Below are the code and all the weights of a small trained network. Each question names an input and a target symbol and asks about switching units off, where a switched-off unit gives its printed mean instead of its output.

import numpy as np


def w(rows, s, z=0):
    codes = np.array(rows[::2]) - 128.0
    scale = np.full(codes.shape[1], s)
    scale[-1] = z or s
    return codes * scale


def softmax(a):
    e = np.exp(a - a.max(-1, keepdims=True))
    return e / e.sum(-1, keepdims=True)


def log_softmax(a):
    a = a - a.max(-1, keepdims=True)
    return a - np.log(np.exp(a).sum(-1, keepdims=True))


def net(x, mask):
    ids = ['ΓΩαδετ'.index(c) for c in x.split()]
    T = len(ids)
    res = E[ids] + P[:T]
    u = 0
    for l in range(3):
        r = res
        for j in range(3):
            rows = slice(2 * j, 2 * j + 2)
            q, k, v = (r @ M[l][rows].T for M in (Q, K, V))
            z = softmax(np.where(np.tri(T) > 0, q @ k.T / 2**0.5, -1e9)) @ v
            o = O[l][rows]
            res = res + np.where(mask[u + j], z, o[:, -1]) @ o[:, :-1]
        u += 3
    return log_softmax(res[-1] @ U[:, :-1].T + U[:, -1])


Q, K, V, O = {}, {}, {}, {}
E = w([
[134,102,169,123,55,123,11,73,130],'Γ',
[71,89,135,247,107,123,116,119,129],'Ω',
[164,82,111,168,101,144,130,112,37],'α',
[121,77,169,68,68,150,192,71,107],'δ',
[155,74,59,101,71,87,176,108,155],'ε',
[144,166,167,129,78,99,119,252,101],'τ',
],0.016)
P = w([
[109,77,116,51,254,135,108,169,134],'0',
[101,63,147,80,210,103,106,172,125],'1',
[92,76,135,88,171,114,97,176,116],'2',
[102,82,140,109,149,117,120,173,120],'3',
[113,94,134,123,131,123,134,170,125],'4',
[125,110,131,139,115,131,147,163,133],'5',
[141,123,124,149,99,138,160,151,138],'6',
[151,137,120,163,85,142,174,144,146],'7',
[165,151,119,181,74,152,187,136,153],'8',
[168,164,115,194,58,158,202,126,161],'9',
[175,178,108,206,46,167,211,121,167],'10',
[187,192,102,216,31,172,217,115,168],'11',
[188,196,95,232,20,182,239,121,165],'12',
],0.014)
Q[0] = w([
[57,164,64,130,226,181,95,75,140],'0.h1',
[107,106,157,159,118,142,88,103,146],'0.h1',
[174,2,40,131,59,110,192,138,166],'0.h2',
[151,196,72,100,197,153,144,82,162],'0.h2',
[106,46,95,151,57,124,96,140,96],'0.h3',
[128,99,113,142,64,178,121,129,158],'0.h3',
],0.0096)
K[0] = w([
[123,69,166,72,254,88,65,165,121],'0.h1',
[169,184,110,137,132,84,146,168,64],'0.h1',
[128,183,184,128,34,55,136,227,108],'0.h2',
[142,134,117,168,41,128,141,111,131],'0.h2',
[145,208,163,170,26,78,176,121,124],'0.h3',
[153,191,134,184,3,167,156,128,149],'0.h3',
],0.0094)
V[0] = w([
[205,39,101,87,130,147,156,127,54],'0.h1',
[170,154,72,135,173,88,173,109,157],'0.h1',
[106,194,105,81,210,158,98,155,154],'0.h2',
[151,23,111,162,66,135,109,102,134],'0.h2',
[140,101,139,128,129,146,107,42,149],'0.h3',
[183,1,79,165,136,206,160,25,215],'0.h3',
],0.0056)
O[0] = w([
[28,219,172,199,114,51,111,128,115,253],'0.h1',
[99,166,104,78,129,181,64,94,96,78],'0.h1',
[152,88,159,109,193,65,127,153,123,97],'0.h2',
[82,153,119,126,2,119,83,112,89,203],'0.h2',
[117,39,60,158,139,210,156,226,93,135],'0.h3',
[66,70,114,106,52,130,37,178,71,234],'0.h3',
],0.006,0.0031)
Q[1] = w([
[182,159,124,138,150,160,171,115,167],'1.h1',
[164,79,133,140,144,129,101,76,113],'1.h1',
[68,185,78,149,186,153,43,98,6],'1.h2',
[239,161,106,88,226,182,185,84,108],'1.h2',
[163,176,44,71,240,192,134,76,205],'1.h3',
[230,132,82,157,118,53,158,139,175],'1.h3',
],0.013)
K[1] = w([
[164,154,170,130,131,83,137,130,145],'1.h1',
[138,137,111,145,138,127,145,73,155],'1.h1',
[95,74,126,44,176,52,152,132,122],'1.h2',
[82,109,157,116,239,92,48,161,161],'1.h2',
[97,83,167,100,250,93,88,136,72],'1.h3',
[127,133,168,160,100,211,148,88,119],'1.h3',
],0.015)
V[1] = w([
[131,128,166,119,138,110,136,219,149],'1.h1',
[69,105,137,114,121,144,81,143,120],'1.h1',
[185,114,89,91,152,121,172,104,10],'1.h2',
[176,131,130,200,142,120,100,104,33],'1.h2',
[134,98,58,114,142,2,122,122,176],'1.h3',
[144,68,125,99,128,150,186,63,115],'1.h3',
],0.0086)
O[1] = w([
[153,148,163,155,114,155,121,92,87,219],'1.h1',
[159,101,163,134,158,120,174,115,30,254],'1.h1',
[65,179,143,147,114,19,102,108,91,49],'1.h2',
[163,131,86,99,152,100,145,42,17,123],'1.h2',
[81,214,108,124,124,254,121,115,80,185],'1.h3',
[51,111,142,121,112,129,106,147,183,126],'1.h3',
],0.01,0.0045)
Q[2] = w([
[74,108,140,145,106,99,59,171,146],'2.h1',
[133,90,137,224,99,168,148,176,60],'2.h1',
[96,53,95,110,71,130,118,221,32],'2.h2',
[181,137,155,189,137,177,248,133,119],'2.h2',
[167,77,126,111,78,156,110,125,97],'2.h3',
[150,122,92,73,147,116,93,122,114],'2.h3',
],0.015)
K[2] = w([
[97,125,119,54,129,128,164,131,128],'2.h1',
[133,118,113,152,7,135,155,66,150],'2.h1',
[53,39,79,160,71,141,129,57,120],'2.h2',
[187,139,167,201,1,145,128,104,122],'2.h2',
[141,125,109,187,59,132,156,110,127],'2.h3',
[110,124,149,146,192,138,143,136,99],'2.h3',
],0.015)
V[2] = w([
[64,138,194,41,154,142,240,91,136],'2.h1',
[114,105,33,158,194,125,210,149,120],'2.h1',
[49,88,90,203,152,144,195,66,143],'2.h2',
[119,82,165,90,100,146,27,2,148],'2.h2',
[175,121,158,47,47,133,49,89,122],'2.h3',
[150,116,77,56,149,81,128,239,81],'2.h3',
],0.0076)
O[2] = w([
[135,104,169,169,34,70,104,189,212,99],'2.h1',
[170,114,129,108,42,131,101,99,85,4],'2.h1',
[171,114,118,31,92,113,28,177,45,165],'2.h2',
[112,123,3,133,171,98,129,237,108,66],'2.h2',
[61,208,55,162,220,84,176,199,224,239],'2.h3',
[151,158,135,229,66,143,145,98,183,4],'2.h3',
],0.0072,0.0038)
U = w([
[71,96,45,149,229,133,115,176,134,243],'Γ',
[195,50,124,63,130,171,47,135,122,2],'Ω',
[45,173,100,101,161,3,67,55,70,106],'α',
[107,59,116,149,88,15,55,161,179,74],'δ',
[19,229,55,102,28,216,52,145,115,179],'ε',
[102,136,134,148,139,128,95,48,179,194],'τ',
],0.0037,0.00088)

Each question gives the input, a string of symbols that net reads in full, and the target symbol t.
The units are the heads (2 rows each of Q, K, V and O). Each row of codes is followed by its name. A weight is (code - 128) times the scale printed after its matrix; where a second scale follows, it is the last column's (O and U).
mask holds one flag per head, layer by layer. A switched-off head (its flag False) gives its mean, the last column of its rows in O, instead of its output. The means were averaged over made-up inputs and are rounded, as every weight is.
A unit's drop is (log p(t) with every unit on - log p(t) with that unit switched off) / (log p(t) with every unit on - log p(t) with every unit switched off).
The circuit of an input: a set's keep is (log p(t) with only the set's units on - log p(t) with every unit switched off) / (log p(t) with every unit on - log p(t) with every unit switched off). Starting from all 9 units, units are removed one at a time, each time the one whose removal leaves the highest keep (on an exact tie, the one counted first), for as long as the keep stays at least 0.8.
units of the circuit, in order: the units of the circuit, biggest drop first
unit that matters most: the unit with the biggest drop
which heads matter: for each layer, one digit per head in row order, 1 if its drop is at least 0.15 and else 0, layers parted by /
input Ω Ω ε α ε Γ Γ δ τ Ω, target τ: unit that matters most	0.h3
input δ α δ ε Γ Γ τ Γ Ω, target Γ: which heads matter	010 / 000 / 011
input ε Ω Ω τ Ω ε δ Ω Γ Γ, target Γ: units of the circuit, in order	2.h2, 2.h1, 2.h3
input Γ ε α ε Γ δ δ α, target δ: which heads matter	000 / 001 / 100
input Γ Γ δ Γ τ Ω ε, target Ω: units of the circuit, in order	1.h2, 2.h3, 0.h2
input Ω α Γ ε τ ε Ω Γ ε Γ δ Γ, target δ: units of the circuit, in order	1.h3, 2.h1
input ε δ Γ Γ Γ τ ε Ω Γ Γ ε, target Γ: which heads matter	010 / 000 / 110
input δ Ω τ Ω ε Γ τ α, target τ: units of the circuit, in order	0.h3, 2.h2, 1.h3
input τ Γ Γ Γ ε δ, target ε: which heads matter	001 / 001 / 000
input Γ ε Γ α Γ δ ε Γ δ ε τ δ, target τ: which heads matter	001 / 000 / 010
input Ω Γ τ Γ Γ α Γ ε Γ δ, target Γ: which heads matter	010 / 010 / 110
input ε δ Γ ε ε τ Γ α α δ, target α: which heads matter	010 / 010 / 000
input ε ε Γ τ Γ ε Ω α Γ Ω τ Ω, target τ: units of the circuit, in order	2.h2, 0.h3
input ε Γ α ε Ω ε δ, target ε: which heads matter	000 / 001 / 000
input τ δ Γ α τ Ω τ Γ τ δ δ τ, target δ: units of the circuit, in order	1.h3
input Γ Γ Γ Γ δ Ω Ω, target δ: which heads matter	010 / 011 / 100
input τ α ε, target α: which heads matter	111 / 110 / 000
input Ω Γ τ α ε Γ Γ Γ α ε, target α: which heads matter	010 / 010 / 000
input τ ε ε Ω Ω τ α τ α δ, target α: which heads matter	000 / 010 / 001
input α ε α ε ε Γ ε Ω Γ Γ, target Ω: unit that matters most	0.h1
input Γ Γ τ Γ δ δ Γ Ω, target Γ: units of the circuit, in order	0.h2, 2.h1, 2.h2
input δ ε ε α Ω α Γ, target α: which heads matter	000 / 010 / 000
input α ε Γ τ Ω Ω δ Ω, target δ: units of the circuit, in order	2.h1, 1.h3
input ε Ω τ Ω Ω ε, target Ω: units of the circuit, in order	0.h2, 2.h3, 1.h2
input α Γ ε δ α α ε τ δ, target τ: units of the circuit, in order	0.h3, 2.h2, 0.h2
